Below is a small trained network, with its code and all its weights. Each question gives an input and a target symbol and asks what happens when units are switched off, that is, made to give their printed mean instead of their output.

import numpy as np


def w(rows, s, z=0):
    codes = np.array(rows[::2]) - 128.0
    scale = np.full(codes.shape[1], s)
    scale[-1] = z or s
    return codes * scale


def f(y):
    return np.maximum(y, 0)


def softmax(a):
    e = np.exp(a - a.max(-1, keepdims=True))
    return e / e.sum(-1, keepdims=True)


def log_softmax(a):
    a = a - a.max(-1, keepdims=True)
    return a - np.log(np.exp(a).sum(-1, keepdims=True))


def net(x, mask):
    ids = ['γδεημξστω'.index(c) for c in x.split()]
    T = len(ids)
    res = E[ids] + P[:T]
    q, k, v = (res @ M[0].T for M in (Q, K, V))
    z = softmax(np.where(np.tri(T) > 0, q @ k.T / 4**0.5, -1e9)) @ v
    res = res + np.where(mask[0], z, O[0][:, -1]) @ O[0][:, :-1]
    y = f(res @ A[0][:, :-1].T + A[0][:, -1])
    res = res + np.where(mask[1:17], y, B[0][:, -1]) @ B[0][:, :-1]
    return log_softmax(res[-1] @ U[:, :-1].T + U[:, -1])


Q, K, V, O, A, B = {}, {}, {}, {}, {}, {}
E = w([
[84,19,116,158,125],'γ',
[183,143,126,48,138],'δ',
[117,23,139,136,85],'ε',
[49,75,165,177,117],'η',
[105,163,78,88,245],'μ',
[123,209,134,87,220],'ξ',
[164,207,146,77,177],'σ',
[161,187,164,94,130],'τ',
[181,143,79,52,177],'ω',
],0.011)
P = w([
[91,116,102,133,70],'0',
[151,98,151,207,152],'1',
[182,122,125,254,135],'2',
[116,147,73,202,32],'3',
[20,95,112,46,52],'4',
[108,36,198,82,173],'5',
[159,46,112,184,200],'6',
[78,185,66,226,98],'7',
[57,57,32,94,87],'8',
],0.0099)
Q[0] = w([
[6,136,106,37,37],'h0',
[100,115,137,71,138],'h0',
[197,227,83,113,131],'h0',
[134,40,253,111,189],'h0',
],0.023)
K[0] = w([
[145,68,231,97,235],'h0',
[145,93,170,177,135],'h0',
[18,88,99,103,51],'h0',
[202,165,92,250,153],'h0',
],0.023)
V[0] = w([
[78,179,253,168,114],'h0',
[163,206,162,129,128],'h0',
[209,191,171,56,103],'h0',
[75,174,65,124,232],'h0',
],0.019)
O[0] = w([
[156,172,145,248,211,130],'h0',
[110,188,58,181,99,147],'h0',
[136,226,84,161,36,125],'h0',
[189,29,41,108,154,255],'h0',
],0.015,0.0097)
A[0] = w([
[142,153,139,80,168,88],'n0',
[110,91,148,221,88,145],'n1',
[108,95,167,174,110,3],'n2',
[92,132,151,97,107,57],'n3',
[178,173,178,96,127,132],'n4',
[155,157,136,84,82,155],'n5',
[182,190,83,77,147,78],'n6',
[81,217,176,83,118,95],'n7',
[72,107,147,145,86,26],'n8',
[125,190,132,25,152,72],'n9',
[156,189,162,132,165,148],'n10',
[128,103,141,190,83,170],'n11',
[62,96,167,183,87,18],'n12',
[175,246,114,77,136,88],'n13',
[129,129,164,194,64,74],'n14',
[94,66,192,153,98,127],'n15',
],0.013,0.0073)
B[0] = w([
[64,151,170,95,178,179],'n0',
[143,69,107,61,126,166],'n1',
[174,185,62,76,84,147],'n2',
[102,94,177,109,146,155],'n3',
[64,107,113,161,93,158],'n4',
[152,203,147,84,148,177],'n5',
[156,237,155,128,181,249],'n6',
[239,1,9,176,98,176],'n7',
[46,144,163,89,175,134],'n8',
[245,112,211,164,76,177],'n9',
[97,67,67,129,224,177],'n10',
[66,119,128,49,130,167],'n11',
[224,168,115,79,168,137],'n12',
[34,146,189,62,22,213],'n13',
[127,66,87,248,177,158],'n14',
[126,203,127,228,82,198],'n15',
],0.016,0.012)
U = w([
[109,39,147,3,164,167],'γ',
[190,162,208,16,147,2],'δ',
[164,156,126,154,17,94],'ε',
[41,80,65,153,79,144],'η',
[114,130,230,137,125,98],'μ',
[32,187,133,33,95,181],'ξ',
[137,75,134,194,107,113],'σ',
[34,106,126,168,183,91],'τ',
[223,249,24,150,178,152],'ω',
],0.0033,0.0066)

Each question gives the input, a string of symbols that net reads in full, and the target symbol t.
The units are the heads (4 rows each of Q, K, V and O) and the neurons (one row each of A and B). Each row of codes is followed by its name. A weight is (code - 128) times the scale printed after its matrix; where a second scale follows, it is the last column's (O, A, B and U).
mask holds one flag per unit, heads first, then neurons. A switched-off unit (its flag False) gives its mean, the last column of its rows in O or B, instead of its output. The means were averaged over made-up inputs and are rounded, as every weight is.
A unit's drop is (log p(t) with every unit on - log p(t) with that unit switched off) / (log p(t) with every unit on - log p(t) with every unit switched off).
The circuit of an input: a set's keep is (log p(t) with only the set's units on - log p(t) with every unit switched off) / (log p(t) with every unit on - log p(t) with every unit switched off). Starting from the 12 units with the biggest drops (on a tie, the unit counted first), units are removed one at a time, each time the one whose removal leaves the highest keep (on an exact tie, the one counted first), for as long as the keep stays at least 0.8.
units of the circuit, in order: the units of the circuit, biggest drop first
unit that matters most: the unit with the biggest drop
k most important neurons: the k neurons with the biggest drops, biggest first
drop of u: that unit's drop, to one decimal
input ξ τ ξ ξ μ ξ ε, target γ: units of the circuit, in order : n1; n15; n11; h0
input σ ξ ξ δ, target ξ: units of the circuit, in order : h0; n13
input μ ξ η, target γ: unit that matters most : n1
input ξ δ η σ τ σ ξ σ, target η: units of the circuit, in order : h0; n7; n13; n10
input δ ξ ξ, target ε: units of the circuit, in order : h0; n7; n13
input ω γ γ σ, target δ: units of the circuit, in order : h0; n9; n5
input ξ ξ ξ ξ γ ξ ξ ω, target μ: units of the circuit, in order : h0; n15
input σ γ ξ μ ξ η ξ ξ δ, target τ: 2 most important neurons : n15; n10
input ξ ε δ η δ, target σ: 2 most important neurons : n7; n15
input ξ μ γ μ γ ξ, target μ: 3 most important neurons : n15; n9; n0
input ξ ω ξ ω ξ, target δ: units of the circuit, in order : h0; n9; n5; n15
input ξ τ η ω μ, target η: 2 most important neurons : n7; n13
input ξ σ ξ ε, target η: units of the circuit, in order : h0; n14; n11; n6
input σ σ ξ σ ε, target η: 2 most important neurons : n6; n14
input δ γ σ, target ε: 4 most important neurons : n7; n13; n9; n5
input ξ η σ ξ ξ μ γ δ ω, target γ: units of the circuit, in order : h0
input σ ξ δ μ ξ μ, target ε: 3 most important neurons : n7; n13; n9
input μ η δ μ γ τ ξ ξ ξ, target η: drop of n13 : 0.5
input τ ξ ξ ξ τ σ ξ ω, target η: drop of n7 : 0.7
input ξ ξ σ ω σ, target ω: drop of n1 : 0.0
